(3): [ 23.9  31.5  14.2  16.3 -41.9  62.0 -41.9 -48.5 -16.9 -41.2  21.4   5.3
 -62.4   1.6]
(143): [ -9.5 -34.0  74.4 -55.1  12.1 -26.8  16.3  28.3  11.7  -0.8  40.8 -43.6
 -32.0  41.3]
(103): [ 65.8  -2.5 -13.5 -27.3 -27.8  28.4   6.3  20.3  54.0  32.0 -16.9  45.6
 -52.8   8.3]
(68): [ 17.2  -6.8   6.7  49.6  29.2 -25.0 -63.7  53.3  36.6 -24.0  49.2  60.8
  -0.3  20.1]
(205): [-77.0  26.7 -67.8 -12.5 -22.6  -3.1  50.6  -5.2  53.0  60.3  57.7 -11.3
 -26.2 -10.6]
(99): [-35.8  52.3 -15.9 -57.1  20.2  51.1 -55.1  58.9  -7.6  32.1 -22.9 -10.3
  17.7 -20.4]
(181): [-46.3 -44.5  49.2  18.9 -86.6  19.1   3.0  10.9  -4.7  38.3 -12.9  24.2
  10.8 -38.9]
(141): [ 23.9  31.5  14.2  16.3 -41.9  62.0 -41.9 -48.5 -16.9 -41.2  21.4   5.3
 -41.2  48.6]
(91): [-51.3 -31.8  24.0  36.3  57.9  25.6 -33.3 -54.7  25.5  61.6 -52.4 -15.7
 -28.9   7.8]
(189): [ 23.8  55.6  52.4 -26.1 -27.8 -31.5   1.9 -25.7  64.5 -50.7 -59.5   3.0
   8.3 -67.0]
(97): [ 11.0  -6.6 -21.4  35.7 -36.8 -55.6 -77.9 -21.0  42.5   1.6  -0.8 -66.5
  40.0  38.9]
(39): [ 17.2  -6.8   6.7  49.6  29.2 -25.0 -63.7  53.3  36.6 -24.0  49.2  25.2
 -53.1 -65.6]
Table of tags by key:
[-41.9] -> J102
[-28.9] -> J36
[-31.8] -> J722
[20.2] -> J910
[57.9] -> J814
key (91) 5:   J814
which: [-35.8  52.3 -15.9 -57.1  20.2  51.1 -55.1  58.9  -7.6  32.1 -22.9 -10.3
  17.7 -20.4]  (99)
which: [ -9.5 -34.0  74.4 -55.1  12.1 -26.8  16.3  28.3  11.7  -0.8  40.8 -43.6
 -32.0  41.3]  (143)

(7): [-47.1  44.8 -38.6 -58.1]
(48): [-48.3  52.5 -19.5 -13.0]
(52): [-3.8 -9.3 -2.6 -2.8]
(86): [-16.1 -11.4 -14.4  -8.8]
(140): [-15.3 -17.0 -17.0 -13.1]
(78): [-48.3  52.5 -40.8 -73.3]
key -> tag
[-58.1] -> J299
[-8.8] -> J778
[-17.0] -> J946
[-13.1] -> J181
key (140) 4:   J181
which: [-3.8 -9.3 -2.6 -2.8]  (52)

(130): [ -1.6   2.2   9.8  -1.0  -3.8   8.5  -0.2  -2.9   8.7   8.3   9.7 -19.2]
(45): [  5.9 -21.8  11.7  -4.7  -1.4 -16.8 -11.6   8.9 -20.9  -1.8   1.9   3.8]
(98): [  9.4  -5.7  -5.5   3.6   6.4 -14.6  -5.0  -0.8   1.7  -8.4 -15.2  17.5]
(77): [  2.1 -15.6 -20.3   4.5   7.8  -5.3   8.0   9.0  -3.9 -13.7 -15.2  39.1]
(163): [  9.4  -5.7  -5.5   3.6   6.4 -14.6  -5.0  -0.8   1.7  36.2 -15.2  17.5]
(83): [  5.9   9.2  11.7  -4.7  -1.4 -16.8 -11.6   8.9 -20.9  -1.8   1.9   3.8]
(35): [ -2.7   8.1   8.2  -4.0  -1.5  -0.7  -8.1  -2.7  -4.7   5.7   2.0 -12.4]
(49): [-12.2  12.4  -8.6   4.6  -3.7  -8.3  -4.8   1.5 -22.0   8.5 -23.3   5.3]
(26): [ -3.8  -0.2  11.4  -0.9  -3.3  22.0  13.4   0.9  20.4   8.9  29.6 -26.5]
(159): [ -9.1 -16.8  -0.1  -2.9  -3.8  -6.3   8.0   0.4   0.5  -2.2   6.8   8.9]
key -> tag
[11.4] -> J497
[9.4] -> J178
[-3.8] -> J782
key (26) 1:   J782
which: [ -2.7   8.1   8.2  -4.0  -1.5  -0.7  -8.1  -2.7  -4.7   5.7   2.0 -12.4]  (35)
which: [  5.9   9.2  11.7  -4.7  -1.4 -16.8 -11.6   8.9 -20.9  -1.8   1.9   3.8]  (83)
which: [-12.2  12.4  -8.6   4.6  -3.7  -8.3  -4.8   1.5 -22.0   8.5 -23.3   5.3]  (49)

